Below are the code and all the weights of a small trained network. Each question names an input and a target symbol and asks about switching units off, where a switched-off unit gives its printed mean instead of its output.

import numpy as np


def w(rows, s, z=0):
    codes = np.array(rows[::2]) - 128.0
    scale = np.full(codes.shape[1], s)
    scale[-1] = z or s
    return codes * scale


def f(y):
    return np.maximum(y, 0)


def softmax(a):
    e = np.exp(a - a.max(-1, keepdims=True))
    return e / e.sum(-1, keepdims=True)


def log_softmax(a):
    a = a - a.max(-1, keepdims=True)
    return a - np.log(np.exp(a).sum(-1, keepdims=True))


def net(x, mask):
    ids = ['δελξσφω'.index(c) for c in x.split()]
    T = len(ids)
    res = E[ids] + P[:T]
    r = res
    for j in range(3):
        rows = slice(2 * j, 2 * j + 2)
        q, k, v = (r @ M[0][rows].T for M in (Q, K, V))
        z = softmax(np.where(np.tri(T) > 0, q @ k.T / 2**0.5, -1e9)) @ v
        o = O[0][rows]
        res = res + np.where(mask[j], z, o[:, -1]) @ o[:, :-1]
    y = f(res @ A[0][:, :-1].T + A[0][:, -1])
    res = res + np.where(mask[3:7], y, B[0][:, -1]) @ B[0][:, :-1]
    return log_softmax(res[-1] @ U[:, :-1].T + U[:, -1])


Q, K, V, O, A, B = {}, {}, {}, {}, {}, {}
E = w([
[127,138,46,133,141,76],'δ',
[195,158,125,81,128,167],'ε',
[124,82,42,152,180,104],'λ',
[126,122,100,79,31,96],'ξ',
[76,183,153,79,210,71],'σ',
[4,134,139,10,115,123],'φ',
[136,63,206,62,112,134],'ω',
],0.013)
P = w([
[151,142,68,116,123,195],'0',
[172,126,62,77,142,132],'1',
[163,118,72,74,147,105],'2',
[149,131,90,97,139,104],'3',
[140,138,107,123,112,106],'4',
[136,144,112,129,108,90],'5',
[134,150,121,134,110,65],'6',
[137,156,131,135,113,44],'7',
[138,165,132,135,120,25],'8',
[148,166,142,141,117,14],'9',
[144,159,156,146,118,8],'10',
],0.013)
Q[0] = w([
[114,127,156,177,49,212],'h0',
[156,167,166,79,156,105],'h0',
[198,168,62,79,74,78],'h1',
[116,105,107,43,188,81],'h1',
[245,205,78,192,40,37],'h2',
[125,119,226,233,157,179],'h2',
],0.011)
K[0] = w([
[155,96,80,49,156,115],'h0',
[93,107,124,209,116,113],'h0',
[104,132,227,112,76,40],'h1',
[140,103,200,180,81,133],'h1',
[62,68,163,179,111,8],'h2',
[240,143,59,145,107,147],'h2',
],0.012)
V[0] = w([
[155,210,192,84,96,169],'h0',
[37,103,148,94,94,62],'h0',
[65,142,50,116,96,60],'h1',
[72,178,132,100,211,146],'h1',
[122,191,157,170,246,126],'h2',
[181,97,63,179,130,63],'h2',
],0.011)
O[0] = w([
[109,164,241,90,153,180,156],'h0',
[170,74,113,100,76,190,113],'h0',
[10,107,147,131,138,180,253],'h1',
[77,112,102,122,156,33,108],'h1',
[111,152,91,67,164,98,107],'h2',
[122,186,101,175,133,148,138],'h2',
],0.013,0.0065)
A[0] = w([
[140,139,91,115,221,179,222],'n0',
[84,130,174,146,210,141,4],'n1',
[119,156,110,175,66,71,185],'n2',
[95,1,183,110,74,78,238],'n3',
],0.0076,0.0032)
B[0] = w([
[113,87,156,176,8,120,212],'n0',
[72,92,93,148,139,116,164],'n1',
[228,170,133,98,198,148,169],'n2',
[180,152,119,146,209,147,254],'n3',
],0.011,0.0064)
U = w([
[162,79,46,167,97,122,58],'δ',
[127,194,162,115,110,91,195],'ε',
[176,156,3,134,129,153,26],'λ',
[130,68,84,108,34,210,155],'ξ',
[118,76,68,17,81,130,137],'σ',
[192,58,113,94,186,158,11],'φ',
[239,91,154,89,42,77,253],'ω',
],0.0056,0.0032)

Each question gives the input, a string of symbols that net reads in full, and the target symbol t.
The units are the heads (2 rows each of Q, K, V and O) and the neurons (one row each of A and B). Each row of codes is followed by its name. A weight is (code - 128) times the scale printed after its matrix; where a second scale follows, it is the last column's (O, A, B and U).
mask holds one flag per unit, heads first, then neurons. A switched-off unit (its flag False) gives its mean, the last column of its rows in O or B, instead of its output. The means were averaged over made-up inputs and are rounded, as every weight is.
A unit's drop is (log p(t) with every unit on - log p(t) with that unit switched off) / (log p(t) with every unit on - log p(t) with every unit switched off).
The circuit of an input: a set's keep is (log p(t) with only the set's units on - log p(t) with every unit switched off) / (log p(t) with every unit on - log p(t) with every unit switched off). Starting from all 7 units, units are removed one at a time, each time the one whose removal leaves the highest keep (on an exact tie, the one counted first), for as long as the keep stays at least 0.8.
units of the circuit, in order: the units of the circuit, biggest drop first
k most important neurons: the k neurons with the biggest drops, biggest first
heads that matter: for each layer, one digit per head in row order, 1 if its drop is at least 0.15 and else 0, layers parted by /
drop when u is switched off: that unit's drop, to one decimal
input ε σ σ σ ε ε σ σ σ ξ, target σ: units of the circuit, in order	h2; h1
input ξ ε λ σ λ λ λ ε ε, target λ: units of the circuit, in order	h0; h2
input σ ε λ λ ε ε ε ε λ λ λ, target λ: units of the circuit, in order	h2
input ξ σ ξ ε ξ ξ σ, target ξ: units of the circuit, in order	h1; h0
input φ ε φ σ φ φ ε, target φ: heads that matter	111
input ε ε λ, target ε: heads that matter	100
input φ ε ε, target φ: heads that matter	011
input σ ε ω ε, target ω: heads that matter	010
input ε σ φ ξ φ, target φ: units of the circuit, in order	n3; h2; n0
input ε ε ω λ ε ε λ ε, target λ: units of the circuit, in order	h2; h0
input φ ξ ξ, target φ: units of the circuit, in order	n3; h2
input ω φ λ, target ω: heads that matter	010
input φ λ σ, target φ: units of the circuit, in order	h2; n3; h1
input ε ξ ε ω σ ε φ ε ξ ε φ, target φ: units of the circuit, in order	n3; h2; h0
input ξ ε λ, target ξ: most important neuron	n0
input σ ξ σ λ ε σ, target σ: heads that matter	001
input ε ε ξ ε ε ξ ε ξ ε, target ξ: units of the circuit, in order	h1; h2
input ε ε ε δ, target ε: heads that matter	100
input φ ε ε φ δ, target φ: heads that matter	011
input ξ ε ε ε ω σ, target ω: units of the circuit, in order	h1; h0
input σ ε σ ε σ ε, target σ: heads that matter	011
input ω ε ε σ ε ε ξ ε ε ξ, target ξ: units of the circuit, in order	h1
input ε σ λ ε δ ξ ε ξ ε λ, target ξ: 2 most important neurons	n3; n0
input ξ φ ξ, target φ: drop when h2 is switched off	0.8
